Each row has a class, written as a number after it.
[ 156 -582 -183  526 -256  302  -44  541  149  319 -149 -566 -405  110
  235    6  323  -11 -184  116 -326  178 -505 -117  -87   75 -527    0
  346  359 -160  576   23  277 -226 -217  110 -618]	9
[ 379   51 -145  500   64  -28 -174 -212 -332  218 -245   84   85   80
  480  173 -275   37  206 -172  344  144   38 -273   62 -108  -23 -545
 -169  -71 -103   21  -71 -263 -133  172   44  345]	7
[ -36   48 -448  184  -79  -43   52  -78 -187  -34  113  133  142  196
  -90  139  259    1   11  165 -181  171  -77 -279   65  -86  -43  -44
  252  147  106 -294   45  196 -160   76  -93  -39]	10
[  70 -594 -221  566 -308  323  -79  585  146  336 -101 -639 -450  157
  287  126  352   19 -219  109 -342  132 -458 -102 -143   86 -555  -28
  520  276 -204  557   54  349 -336 -164  107 -652]	0
[  39 -152 -242  -43    7  -75 -113 -379 -253   77 -120  111  121   26
 -284  -85  145  192   84 -175 -180  368  328 -311   39  -49  189 -175
   88  213    4 -120 -123   69    8   60  -19    6]	8
[  62 -628 -308  644 -166  289  289  718  130  261 -462 -395 -588  134
  425   38  -79  177   34 -274   51  546 -480 -348  -30   62 -464   66
  410  218 -127  699   58  273  -16   54   92 -412]	5
[-279 -112   79    9  -49   60 -607  -92 -511  346 -543 -177  -34  116
 -172   27  121 -440   14    5  169   29   75  188 -419 -164 -313 -410
 -295  321 -213  227    6   16 -178   26    8  -39]	0
[ 126 -569 -157  519 -285  321  -97  521  109  395 -161 -593 -374  150
  159   17  350  -50 -170  108 -332  164 -474  -50 -155   59 -581 -103
  454  351 -155  592   48  292 -298 -243  146 -691]	7
[  16    5 -365  201  -75   -7  -74 -181 -280  -41  -21   90  113  210
  -85   73  238   14  -10  182 -135  222  -17 -284   51  -93  -55  -22
  161  253  103 -226   37  175 -154  -19  -64   -1]	12
[ 457   54 -129  487   84   34 -230 -216 -325  126 -122   17   64   29
  524  151 -163   -6  108  -22  269   68  -42 -290   52 -102   19 -499
 -197   34 -148  -39  -69 -265 -148   29   56  311]	3
[-469 -156  172  -74 -103  -91 -825 -491 -597  558 -779  -23   39  306
 -241 -176  -57 -255   55   20  379  185  793  494 -199 -285  -57 -324
 -379 -257 -166  141   -8  159 -126  230   20  192]	11
[-403 -210  191  -85 -102  -70 -805 -435 -611  467 -776  -42   10  258
 -207 -175  -28 -242   24   55  335  149  786  482 -196 -234  -82 -309
 -363 -295 -177  116    7  175 -116  152  103  141]	5
[ 392   44 -100  446   23  -14 -268 -226 -352  224 -195   -1   72  105
  445  137 -186  -36  137  -90  260  100   10 -154   49 -124  -60 -584
 -151   32 -154   17  -49 -196 -180   55   56  286]	5
[ 104 -567 -262  511 -213  296  -18  512  131  332 -221 -505 -386  172
  237   29  322  -32 -141   90 -368  253 -554 -114 -173   71 -535   -9
  362  384 -171  579   76  306 -290 -245   96 -626]	3
[ -18   93 -385  184    2  -59   44 -128 -283   -3  -24  135  104  186
  -75  162  174    0   40  112 -199  219  -36 -262   -1 -104  -91  -23
  297  137   96 -277   54  297 -177   84  -15  -18]	7
[  42   50 -372  208    2   -2  -69 -130 -240  -41  105   71  118  125
 -143   74  237  -38   20  200 -159  204  -22 -232   -4  -80  -25  -33
  199  223  104 -271  -15  198 -158  -29  -18  -46]	1
[ -76    3 -480  210 -120   -7  -53 -150 -285   19   44   25  114  234
 -117  150  225   -5   25  187 -168  235  -42 -280  -25 -134 -106  -91
  256  249   53 -282   64  249 -225   59  -95  -12]	5
[ 412  128 -137  446   58   38 -219 -192 -259  141 -133   62   82  103
  461  158 -120  -63  106   -6  274   42 -106 -153   63 -107    1 -492
 -214   51 -103  -46  -41 -225 -185   55    7  318]	4
[  -2   53 -436  225  -11  -26   23  -82 -244  -65   32   45   74  184
 -155  110  177   86   52  134 -116  176  -31 -329  -42  -88  -21  -23
  278  193  101 -265   38  279 -130   22  -16   15]	4
[  84 -602 -262  538 -256  341  -66  615  194  339 -175 -505 -360  181
  282   77  387  -41 -178  136 -372  233 -507  -26 -139  121 -582  -41
  330  268 -129  553   24  305 -333 -137   93 -652]	1
[  63 -548 -275  680 -111  286  241  745  137  245 -475 -338 -571  147
  391    0 -175  178   30 -272  138  550 -478 -315   23   60 -389  118
  400  128  -65  695   43  276   38   42   45 -367]	10
[  62 -570 -194  471 -290  270  -46  509  163  369 -154 -544 -379  195
  184   37  330  -51 -192   50 -335  112 -510  -50 -172   56 -602  -51
  467  340 -182  573   44  339 -279 -193   98 -647]	10
[-487 -160  217 -127 -124  -81 -785 -529 -582  522 -725  -57   -2  257
 -231 -115  -15 -289   -3   72  316   88  816  518 -179 -265  -78 -278
 -364 -298 -173   86   -1  195 -120  222   56  120]	4
[ -40   53 -436  196  -31   -4  -78 -151 -342  -79  -21   26  107  226
  -70  148  227   14   -3  206 -170  174  -12 -294  -64 -105  -92    4
  252  211   77 -295   90  294 -225   33  -20   -6]	6
[-256 -100  120  -20  -16    5 -624 -166 -514  382 -641  -77   52  129
 -143   42  101 -457    2   32  156  121  101  224 -408 -217 -376 -363
 -420  290 -191  233   20   18 -165   54   26   39]	7
[ -23  106 -335  220  -19  -63  -23 -154 -271  -36   40   68  116  192
 -142  125  219    4    1  160 -130  170    4 -223   20 -145  -72  -31
  288  185   56 -269   75  281 -170   15  -27    5]	3
[  88 -625 -317  695 -174  332  225  714  143  267 -385 -432 -576  162
  452   66  -28  150  -16 -163    2  475 -498 -322    1   39 -457   99
  399  238 -120  700   85  294  -87  -32   90 -460]	9
[-406 -173  207  -28 -104  -93 -749 -478 -596  545 -783  -99  -35  263
 -251 -189  -96 -233   66    8  380  158  715  435 -230 -280 -106 -309
 -374 -163 -169  218  -31  184  -41  140   66  169]	12
[ 276   72 -156  424   79  -25 -126 -237 -337  175 -251  131   81  138
  495  174 -197  -12  156 -119  297   70  -13 -186   41 -133  -67 -529
 -162  -68 -116  -37   -7 -195 -178  154    8  333]	3
[-439 -120  217  -48 -128 -123 -807 -546 -603  501 -732  -64   11  292
 -232 -175  -45 -219   -5   32  396  108  828  497 -172 -254  -44 -262
 -394 -202 -204  130  -20  172  -82  158   23  214]	2
[-462 -177  162  -10 -120  -62 -853 -455 -610  560 -786  -49  -12  289
 -256 -133 -108 -247   27    9  316  264  762  482 -128 -240  -55 -296
 -351 -226 -137  203  -53  205 -109  171  -39   96]	0
[ 115 -592 -254  612 -281  303   17  572  171  330 -160 -587 -433  206
  339   74  394  -18 -229  128 -345  179 -582 -164 -111   80 -610  -18
  349  402 -154  628  100  272 -310 -158   72 -625]	8
[  35 -541 -178  487 -252  285  -78  599  222  373 -121 -498 -325  163
  213  105  329  -88 -171  139 -354  140 -528   11 -136   59 -624  -45
  430  192 -143  541   23  298 -298 -137   92 -665]	3
[  58   19 -425  234  -18  -41  -72 -141 -257   26  -21  108   89  187
 -136   70  129   43   73  136 -134  364  -62 -365   10 -107    4   -6
  168  289  116 -180  -13  228 -102  -22  -66   15]	12
[ 400   96 -189  541   65   58 -226 -184 -345  159 -140  -78   42  107
  520  215 -145   -3  109   -1  279   36  -70 -318  -99  -74  -54 -472
 -204  100 -148  -35  -13 -195 -259   83   28  346]	2
[  -4  -81 -327   18   34  -90  -58 -250 -177   92  -65  111  122   98
 -291    8  139  138   79 -152 -204  319  186 -261  -28  -50  112 -128
  182  237   18  -97 -110  175  -62   82  -44  -34]	3
[ 401   75 -220  497  107  -20 -156 -222 -361  158 -204   58   83  103
  558  154 -178   55  166  -94  235  126  -12 -320  -34  -99   15 -479
 -227  -18 -123  -39   -9 -176 -177  111   52  392]	1
[ 404   15 -205  523   54    8 -175 -251 -376  207 -296   21   56  108
  534  157 -233   45  160 -116  281  197   26 -355   45  -82  -12 -479
 -208   11  -95   37  -35 -213 -174  159   32  368]	4
[ 373   87 -138  583   18   56 -291 -132 -345  226 -188  -54   34  140
  503  202 -145  -37   92   -7  357   22  -37 -174   54  -98  -71 -541
 -128  -33 -104   11  -54 -205 -229  126   32  295]	0
[ 195  108   66  377   31   20 -125 -182 -183  237   -1 -164   -2   95
  462  169 -172  -59   23   20  120 -194    7 -191  -90  -62  -71 -296
  -72 -245 -211 -139   78  -76 -271  115  111  306]	11
[  52 -118 -331   15   -7  -68  -56 -224 -130  -39  -49   73  153  112
 -247  -40  192  164   43 -132 -210  273  148 -224   28  -52   97 -113
   52  314   84  -27  -91   87   20    6  -47   16]	6
[ 140 -607 -225  520 -269  308  -10  539  219  341  -81 -562 -429  128
  341   93  409  -14 -217   95 -405  136 -555 -187 -158  105 -561    5
  362  352 -225  559   46  264 -306 -177  102 -664]	8
[  54 -587 -325  670 -127  281  267  723  159  227 -456 -337 -585  174
  434   57 -122  221   27 -290   14  557 -450 -343    0   54 -387  120
  387  160  -57  703   65  309    8   46   57 -352]	7
[-289  -36   99   -8  -24   10 -662 -182 -547  373 -604  -88   68  171
 -197    6   82 -461  -41   11  155  139  107  252 -330 -219 -308 -339
 -389  362 -189  228   29   34 -167   23  -69   33]	7
[-265 -101  109  -11  -41   64 -642 -176 -505  326 -512 -118   24  110
 -127   30  157 -489  -24   64  148   30  145  232 -379 -178 -302 -387
 -436  296 -203  198   -2   -9 -209   35  -20   18]	0
[-418 -141  145  -47  -78  -99 -683 -503 -589  512 -720  -67  -57  233
 -289 -183  -95 -223   98  -30  365  194  690  333 -266 -261  -14 -317
 -300  -77 -211  177   -7  159  -99  169   22  168]	8
[  62 -633 -309  672 -183  326  168  662  141  368 -419 -419 -560  150
  371    9  -42  142   46 -223   34  596 -443 -305  -29   41 -404   -5
  401  224 -116  704   27  229  -67   19   57 -448]	11
[  93 -560 -179  547 -260  342 -107  592  122  314  -97 -594 -415  121
  198   36  328  -19 -189  167 -271  126 -445  -75 -154   63 -490  -54
  407  279 -192  546   10  293 -260 -228   96 -616]	2
[ -37   64 -387  176   -7  -75    0 -113 -251  -74    8  116  115  205
 -106  123  162   13   35  131 -118  211   -5 -238   33 -126  -75    0
  208  223  108 -236   71  268 -143   52  -36   13]	9
[ -59   70 -328  107  -43  -40  -66 -177 -311  -71   32  151  153  182
 -120  130  207  -17  -19  196 -141  198   15 -231   49 -153  -69    4
  269  214   81 -307   37  237 -155  -14  -70  -32]	11
[ 400   57 -135  442  111  -56 -144 -238 -315  171 -264  156  118   87
  430  109 -229  -10  185 -138  284  146   -9 -210   48 -137  -18 -545
 -228  -32 -100   30  -44 -208 -121  106   54  365]	9
[  90 -492 -209  517 -228  308  -60  636  170  328  -36 -557 -408  102
  196   59  304  -68 -161  155 -290  154 -543  -82 -172   77 -471  -52
  456  307 -165  548   21  297 -295 -180   81 -618]	0
[ -53   40 -368  149  -97  -22 -104 -219 -269  -16   60   89  136  218
 -151  105  262   -7  -61  183 -214  186   46 -254   81  -79  -67   91
  237  262   78 -272   31  277 -202  -18 -104 -106]	3
[-267  -42  147  -10  -47  -14 -600 -163 -499  340 -620 -159   35  181
 -133   10  118 -450  -41    9  177    5   66  307 -406 -197 -450 -301
 -335  380 -188  271   64   53 -182   21   15   20]	7
[-327 -101   56  -10  -42   12 -623 -135 -503  412 -638  -96   44  192
 -209   17   90 -494    3  -16  152  104   72  275 -397 -178 -408 -372
 -354  284 -167  238   37   64 -203   78  -38  -25]	10
[-219  -97   88  -38  -67   49 -713 -116 -435  428 -516 -132   -1  131
 -213  -34  121 -544    8   32   71  114  -41  297 -376 -206 -292 -427
 -353  441 -227  276  -24    1 -158  -56  -33  -71]	7
[  50  -61 -334    9   30  -86   42 -196 -126  -26  -49  166  118   91
 -233   18   87  181   82 -195 -261  359  104 -341   88  -33  169  -51
   97  293   86  -63  -90  144   23   51 -110    4]	4
[  77  -40 -251  -47  105 -112   -1 -256 -224  -38  -72  227  136   22
 -256  -67  126  165   55 -149 -212  364  185 -301   86  -50  217  -54
   58  257   59 -122  -99  111   34   -3  -69   15]	11
[-467 -143  142  -36  -81  -45 -739 -476 -643  479 -826   -2    6  292
 -147  -63  -66 -241   14   56  346  229  755  455 -158 -253 -105 -243
 -457 -246  -96  145   34  196 -134  202   -9  153]	0
[ 380   22 -185  505   68   64 -220 -109 -262  142 -198   15   45  124
  517  157 -186   44  150  -85  274  110  -13 -223   27  -79    6 -469
 -239  -26  -88   40  -50 -212 -158   91   14  356]	2
[ 191 -549 -167  487 -189  298  -54  516  167  250 -136 -480 -376  107
  263    7  328  -11 -199   81 -378  166 -511 -154 -169  101 -489   51
  294  357 -149  556   26  265 -241 -272  109 -567]	7
[  64 -573 -319  653 -131  293  279  702   87  285 -460 -367 -579  168
  430   32  -98  171   29 -267   31  536 -499 -358  -42   44 -422   75
  441  243 -131  715   92  318  -47   -5   77 -401]	2
[-439 -175  219 -117 -119  -61 -899 -461 -582  572 -735  -52   25  254
 -282 -141  -21 -316   18   82  303  149  801  524 -211 -244  -87 -311
 -360 -244 -181  131  -66  224 -150  183   69  104]	4
[ 448   12 -171  532   52   47 -207 -158 -274  250 -213   32   10  117
  524  127 -149  -25  142  -56  250  158 -111 -225   57  -88  -55 -528
 -171   29  -97   57  -48 -213 -188   48   60  270]	8
[  93 -586 -163  505 -294  298 -144  540  157  375 -197 -548 -383  181
  262   62  303  -65 -165  123 -302  189 -440  -25 -158   60 -584  -40
  373  236 -178  565   13  312 -288 -140  120 -607]	5
[ 352   51 -154  477   46   19 -222 -168 -352  211 -189   41   93   99
  502  244 -148  -11  110  -29  237   77   25 -202   81  -76  -66 -517
 -126 -133  -73  -41  -27 -193 -233  129   68  236]	0
[ 378   68 -186  468  109  -18 -178 -208 -333  181 -245  114   64  100
  466  135 -210    0  160 -122  275  147  -38 -281    8 -101    6 -501
 -199  -21  -91   -4  -47 -189 -156  123   11  373]	4
[-469 -141  257  -84 -123  -97 -814 -496 -619  516 -794  -70    7  307
 -307 -202  -40 -248    3   34  359  114  811  557 -173 -253 -120 -266
 -323 -247 -149  138   19  228 -104  144   63  112]	11
[-449 -195  171  -63 -115  -18 -849 -407 -578  509 -680 -103  -37  257
 -234 -129   34 -312  -47  152  293  124  725  503 -190 -229 -111 -272
 -309 -195 -164  125  -24  202 -176  156   52   50]	8
[ 324   95 -113  453   19   21 -172 -265 -339  218 -237   70   84  157
  510  131 -182  -23  125  -96  320   91  -61 -173   49 -136  -44 -540
 -192   55 -124   -3  -33 -238 -163   85  -23  338]	1
[ 226   59   33  411   19   62 -133 -124 -111  255   36 -248   -2   73
  447  186  -74  -16    4    8   80 -181   14 -259 -153   22 -101 -289
 -162 -178 -152  -94   37 -107 -290  177   86  248]	9
[ 183   73  -19  399   27  110  -89  -41 -123  264   90 -194   -2   70
  438  207  -95  -30   14   47   69 -205  -35 -243 -117   11  -62 -303
  -91 -235 -174 -116   30  -86 -334  163   44  241]	2
[ -51   98 -408  220   -6  -44  -30 -126 -293  -35  -34  148  177  242
  -89  126  182   11   -9  189  -86  218   -2 -249  -10 -107  -94    1
  189  141  121 -269   61  258 -197   95  -79   91]	2
[ 196   57   13  370   48   73  -72  -86 -167  206   37 -154  -17   27
  494  231 -108  -30   31   12   62 -193    8 -250 -112   15  -74 -297
  -88 -260 -175 -123   45  -88 -329  156   99  269]	0
[ 341   28 -213  538   38   42 -241 -228 -279  230 -146   29   78  127
  448  174 -121   41  135  -45  372   48    8 -247   -4 -118  -40 -573
 -186  -70 -112  -63  -81 -268 -217  171   -5  354]	8
[  39    9 -289  -14   21 -132  -31 -258 -156   11  -51  122  169  106
 -285  -26  203  120   45  -93 -216  284   99 -188  -10  -58  119 -134
   72  299   36 -107  -64  137  -15   35  -54   39]	6
[  13  -95 -336  -20   73  -64    8 -271 -241  -18 -119  137  123   55
 -211  -25  127  188   76 -150 -174  373  244 -328   -6  -19  178  -80
   62  219   75 -122  -82  102   -9  108  -53   36]	12
[-316  -59  100  -34   -7  -42 -501 -214 -537  335 -673  -65   16  173
 -130   39   32 -445   26  -49  159  112   81  208 -408 -226 -402 -298
 -392  347 -236  241   89  102 -147   52    4   59]	2
[-285  -95    8   21  -87   35 -701 -139 -374  444 -574 -127   37  236
 -211   23  148 -522  -15   50   93  163  -54  341 -354 -185 -416 -352
 -418  445 -155  307    8   26 -226   52 -113  -66]	8
[  48 -116 -349   51   17  -24 -108 -149 -151   71   -1   87  104   75
 -242   73  147  124   73  -69 -305  334  131 -333   15    6   95  -71
   88  266   47  -77 -126  170 -120   47  -75 -119]	8
[  39   30 -440  251  -46  -12  -87  -50 -204    5   80   71  101  199
 -157  118  187    8    4  168 -165  247  -83 -309   43  -73  -47   30
  235  266  117 -213   -8  272 -183    3  -84  -32]	10
[ 127 -564 -185  458 -215  307 -107  588  216  336  -93 -492 -313  115
  247   34  368  -57 -183  162 -372  160 -470  -37 -135   96 -493  -38
  297  229 -153  524   -5  254 -291 -168  108 -609]	9
[-455 -263  140 -118 -142  -25 -799 -435 -567  476 -779  -34    4  275
 -244 -134   -5 -218   23   20  291  177  833  463 -162 -169  -83 -268
 -411 -273 -121  120  -49  164 -130  231   32   55]	5
[-446 -126  237 -110  -96  -43 -756 -496 -645  419 -744  -10   19  282
 -167  -95  -12 -247  -54   59  334   88  826  453 -166 -234 -101 -190
 -372 -216 -170   89   30  227 -154  158   44  131]	2
